Here is a tiny trained network, its code and every weight. The questions are about switching its units off for an input and a class, where a switched-off unit gives its printed mean instead of its output.

import numpy as np


def w(rows, s, z=0):
    codes = np.array(rows[::2]) - 128.0
    scale = np.full(codes.shape[1], s)
    scale[-1] = z or s
    return codes * scale


def f(y):
    return np.maximum(y, 0)


def log_softmax(a):
    a = a - a.max(-1, keepdims=True)
    return a - np.log(np.exp(a).sum(-1, keepdims=True))


def net(x, mask):
    res = np.array(x, float).reshape(1, 6) / 4 @ E
    y = f(res @ A[0][:, :-1].T + A[0][:, -1])
    res = res + np.where(mask, y, B[0][:, -1]) @ B[0][:, :-1]
    return log_softmax(res[-1] @ U[:, :-1].T + U[:, -1])


A, B = {}, {}
E = w([
[57,130,225,97,97,34,126,54,106,30],'x0',
[113,211,126,48,134,157,122,164,227,44],'x1',
[91,197,106,114,97,133,181,121,22,124],'x2',
[128,82,137,94,187,131,30,101,2,38],'x3',
[235,226,218,168,143,187,75,185,98,119],'x4',
[124,129,130,127,128,131,126,129,127,121],'x5',
],0.0083)
A[0] = w([
[151,146,188,150,132,143,86,139,108,125,47],'n0',
[190,196,204,166,121,136,136,144,128,152,79],'n1',
[132,164,192,183,81,113,209,129,193,183,11],'n2',
[155,45,207,183,146,120,97,125,235,136,83],'n3',
[85,122,251,140,99,80,142,95,136,94,63],'n4',
[144,72,182,205,108,105,153,114,76,196,42],'n5',
[95,206,127,152,101,133,210,128,60,141,64],'n6',
],0.015,0.012)
B[0] = w([
[72,61,90,105,135,105,141,114,130,108,179],'n0',
[77,99,96,128,104,93,179,96,167,155,216],'n1',
[130,26,150,187,232,160,50,126,95,21,210],'n2',
[135,220,139,49,42,83,145,105,2,187,247],'n3',
[170,115,65,175,164,190,136,174,163,177,254],'n4',
[109,182,132,100,143,167,132,158,227,55,217],'n5',
[160,189,143,25,49,79,106,107,31,198,210],'n6',
],0.0098,0.011)
U = w([
[136,61,148,165,177,134,72,97,39,50,150],'0',
[159,174,137,129,89,108,146,107,70,154,57],'1',
[138,131,123,163,120,124,176,117,145,134,252],'2',
[40,44,67,148,95,57,254,56,174,151,79],'3',
[124,233,150,106,119,156,172,157,229,53,135],'4',
[209,124,63,226,140,208,183,180,130,236,99],'5',
],0.0089,0.013)

Each question gives the input, the list of numbers given to net, and the class t.
The units are the neurons (one row each of A and B). Each row of codes is followed by its name. A weight is (code - 128) times the scale printed after its matrix; where a second scale follows, it is the last column's (A, B and U).
mask holds one flag per neuron, in row order. A switched-off neuron (its flag False) gives its mean, the last column of its row in B, instead of its output. The means were averaged over made-up inputs and are rounded, as every weight is.
A unit's drop is (log p(t) with every unit on - log p(t) with that unit switched off) / (log p(t) with every unit on - log p(t) with every unit switched off).
The circuit of an input: a set's keep is (log p(t) with only the set's units on - log p(t) with every unit switched off) / (log p(t) with every unit on - log p(t) with every unit switched off). Starting from all 7 units, units are removed one at a time, each time the one whose removal leaves the highest keep (on an exact tie, the one counted first), for as long as the keep stays at least 0.8.
circuit, biggest first: the units of the circuit, biggest drop first
most important unit: the unit with the biggest drop
k most important neurons: the k neurons with the biggest drops, biggest first
drop of u: that unit's drop, to one decimal
input [6,-5,-1,3,-8,8], class 2: circuit, biggest first : (n1, n4)
input [-5,2,0,6,8,5], class 3: circuit, biggest first : (n1, n0)
input [6,-5,0,5,-2,-6], class 2: circuit, biggest first : (n2, n4)
input [7,-6,1,5,-5,5], class 5: 2 most important neurons : (n4, n2)
input [0,-6,7,-6,8,0], class 3: 3 most important neurons : (n1, n3, n0)
input [-4,-7,-4,5,-2,1], class 4: 2 most important neurons : (n5, n2)
input [-6,-3,7,0,7,5], class 1: circuit, biggest first : (n6)
input [-3,0,4,-4,-3,1], class 0: circuit, biggest first : (n4, n2, n1)
input [5,6,-5,2,3,7], class 2: circuit, biggest first : (n5, n4)
input [6,4,-2,-3,-2,-4], class 5: 2 most important neurons : (n4, n5)
input [-8,7,-6,-8,-1,0], class 0: 2 most important neurons : (n2, n4)
input [-7,-8,-4,-3,6,7], class 4: 2 most important neurons : (n5, n4)
input [-1,4,0,1,4,0], class 3: 2 most important neurons : (n1, n5)
input [6,2,-4,5,6,4], class 3: most important unit : n0
input [3,5,8,3,-6,8], class 1: 4 most important neurons : (n6, n2, n1, n5)
input [5,-5,0,5,7,8], class 2: circuit, biggest first : (n2, n1)
input [-7,1,-2,4,4,7], class 2: 2 most important neurons : (n4, n2)
input [7,2,5,-5,-1,-3], class 5: 2 most important neurons : (n4, n3)
input [-8,-6,-2,6,-5,8], class 2: 3 most important neurons : (n4, n2, n5)
input [7,1,-3,1,-5,-8], class 2: most important unit : n1
input [7,6,7,-3,0,-2], class 1: 2 most important neurons : (n6, n5)
input [0,3,-5,-2,1,-4], class 1: 2 most important neurons : (n3, n5)
input [4,-5,-5,-1,2,1], class 1: 2 most important neurons : (n3, n2)
input [-6,-5,-2,-1,7,0], class 3: 3 most important neurons : (n1, n0, n4)
input [-6,-3,-1,-6,1,-6], class 0: drop of n4 : 0.2
input [8,6,-1,-7,0,-1], class 5: drop of n4 : 1.2
input [-5,-5,3,-6,1,-1], class 0: drop of n5 : 0.0
input [5,0,7,-7,-1,-1], class 0: drop of n2 : 1.4
input [3,-1,-4,3,5,-2], class 3: most important unit : n0
